Below is a small trained network, with its code and all its weights. Each question gives an input and a class and asks what happens when units are switched off, that is, made to give their printed mean instead of their output.

import numpy as np


def w(rows, s, z=0):
    codes = np.array(rows[::2]) - 128.0
    scale = np.full(codes.shape[1], s)
    scale[-1] = z or s
    return codes * scale


def f(y):
    return np.maximum(y, 0)


def log_softmax(a):
    a = a - a.max(-1, keepdims=True)
    return a - np.log(np.exp(a).sum(-1, keepdims=True))


def net(x, mask):
    res = np.array(x, float).reshape(1, 7) / 4 @ E
    y = f(res @ A[0][:, :-1].T + A[0][:, -1])
    res = res + np.where(mask, y, B[0][:, -1]) @ B[0][:, :-1]
    return log_softmax(res[-1] @ U[:, :-1].T + U[:, -1])


A, B = {}, {}
E = w([
[144,151,81,205,132,106],'x0',
[87,178,116,89,143,123],'x1',
[197,250,222,159,165,131],'x2',
[171,96,78,95,243,202],'x3',
[91,178,116,193,68,255],'x4',
[106,152,123,105,137,126],'x5',
[142,60,202,50,109,165],'x6',
],0.0067)
A[0] = w([
[181,114,147,56,152,55,84],'neuron 0',
[206,215,115,198,171,88,192],'neuron 1',
[138,109,160,119,145,62,95],'neuron 2',
[191,214,205,127,169,140,105],'neuron 3',
[125,142,84,123,175,171,165],'neuron 4',
[53,63,77,82,136,131,89],'neuron 5',
[128,145,65,164,178,30,162],'neuron 6',
[103,122,2,130,113,118,201],'neuron 7',
[120,154,132,138,62,233,55],'neuron 8',
[68,63,39,177,105,81,123],'neuron 9',
[171,106,89,61,177,192,85],'neuron 10',
[201,115,87,113,128,78,194],'neuron 11',
[166,74,106,75,179,39,60],'neuron 12',
[116,51,40,44,76,120,82],'neuron 13',
[160,126,138,126,146,65,102],'neuron 14',
[129,120,155,113,116,17,99],'neuron 15',
[47,170,129,132,36,78,106],'neuron 16',
[154,119,104,87,188,162,57],'neuron 17',
[187,171,203,143,144,95,114],'neuron 18',
[140,166,95,173,82,200,103],'neuron 19',
[82,153,129,182,81,56,122],'neuron 20',
[150,106,129,109,168,53,36],'neuron 21',
[92,122,200,99,37,87,108],'neuron 22',
[110,131,137,143,51,84,112],'neuron 23',
[182,83,157,112,106,147,194],'neuron 24',
[149,112,67,141,205,165,169],'neuron 25',
[145,169,27,242,129,125,255],'neuron 26',
],0.0082,0.0031)
B[0] = w([
[35,106,95,170,84,157,188],'neuron 0',
[194,164,168,60,88,148,241],'neuron 1',
[51,184,45,103,129,146,165],'neuron 2',
[222,204,38,71,86,158,213],'neuron 3',
[126,77,195,159,188,63,181],'neuron 4',
[177,161,105,86,147,105,192],'neuron 5',
[34,74,186,120,100,226,211],'neuron 6',
[201,138,174,76,63,93,209],'neuron 7',
[29,154,1,196,130,176,188],'neuron 8',
[227,177,106,29,69,95,204],'neuron 9',
[150,75,159,187,210,71,192],'neuron 10',
[51,134,159,148,145,228,186],'neuron 11',
[63,114,75,169,82,134,197],'neuron 12',
[235,153,64,65,98,159,205],'neuron 13',
[108,132,81,157,75,180,167],'neuron 14',
[70,118,104,178,159,164,183],'neuron 15',
[178,103,149,206,167,83,195],'neuron 16',
[126,81,147,242,181,106,170],'neuron 17',
[193,210,48,82,75,112,194],'neuron 18',
[73,152,98,166,138,208,188],'neuron 19',
[148,80,181,140,217,40,191],'neuron 20',
[67,112,32,208,87,170,168],'neuron 21',
[182,88,189,215,251,71,187],'neuron 22',
[186,150,134,180,247,91,175],'neuron 23',
[104,84,200,101,108,181,178],'neuron 24',
[173,80,216,227,218,37,205],'neuron 25',
[78,133,201,96,87,146,253],'neuron 26',
],0.005,0.0079)
U = w([
[165,86,142,204,192,50,15],'0',
[223,134,36,45,40,116,20],'1',
[2,106,35,180,69,175,37],'2',
[111,97,158,97,87,121,255],'3',
[111,89,169,94,80,125,231],'4',
],0.011,0.0055)

Each question gives the input, the list of numbers given to net, and the class t.
The units are the neurons (one row each of A and B). Each row of codes is followed by its name. A weight is (code - 128) times the scale printed after its matrix; where a second scale follows, it is the last column's (A, B and U).
mask holds one flag per neuron, in row order. A switched-off neuron (its flag False) gives its mean, the last column of its row in B, instead of its output. The means were averaged over made-up inputs and are rounded, as every weight is.
A unit's drop is (log p(t) with every unit on - log p(t) with that unit switched off) / (log p(t) with every unit on - log p(t) with every unit switched off).
The circuit of an input: a set's keep is (log p(t) with only the set's units on - log p(t) with every unit switched off) / (log p(t) with every unit on - log p(t) with every unit switched off). Starting from the 12 units with the biggest drops (on a tie, the unit counted first), units are removed one at a time, each time the one whose removal leaves the highest keep (on an exact tie, the one counted first), for as long as the keep stays at least 0.8.
circuit, biggest first: the units of the circuit, biggest drop first
unit that matters most: the unit with the biggest drop
k most important neurons: the k neurons with the biggest drops, biggest first
drop when u is switched off: that unit's drop, to one decimal
input [3,6,-8,1,-5,7,-6], class 1: unit that matters most : neuron 9
input [4,6,4,4,5,-3,-8], class 4: 2 most important neurons : neuron 1; neuron 26
input [-7,-7,-6,2,-7,-3,6], class 2: circuit, biggest first : neuron 12; neuron 0; neuron 21
input [-5,-7,7,-3,2,3,1], class 1: circuit, biggest first : neuron 3; neuron 18
input [-1,2,-1,8,8,7,7], class 0: circuit, biggest first : neuron 10; neuron 25; neuron 17
input [-3,7,2,-8,6,-6,4], class 0: circuit, biggest first : neuron 22; neuron 16
input [-1,6,7,3,0,6,6], class 1: 2 most important neurons : neuron 3; neuron 18
input [-4,6,-8,-7,3,4,-2], class 1: circuit, biggest first : neuron 9; neuron 13
input [1,0,-6,7,-6,-7,7], class 0: 3 most important neurons : neuron 10; neuron 25; neuron 17
input [-2,-5,7,-5,7,-7,-6], class 1: 2 most important neurons : neuron 3; neuron 1
input [8,-7,-8,-6,-3,7,-3], class 1: 3 most important neurons : neuron 9; neuron 13; neuron 7
input [7,-1,7,-1,-2,-1,-2], class 1: 3 most important neurons : neuron 3; neuron 18; neuron 1
input [2,4,-6,-8,-5,4,1], class 0: 2 most important neurons : neuron 22; neuron 16
input [2,-7,6,-8,-2,-3,6], class 0: circuit, biggest first : neuron 22
input [6,3,-8,2,0,4,-2], class 1: 2 most important neurons : neuron 9; neuron 13
input [-4,6,4,6,8,-2,8], class 2: drop when neuron 8 is switched off : 0.9
input [-7,7,-1,7,7,7,-4], class 0: drop when neuron 26 is switched off : 0.0
input [-2,4,-3,-3,1,7,3], class 0: drop when neuron 6 is switched off : 0.2
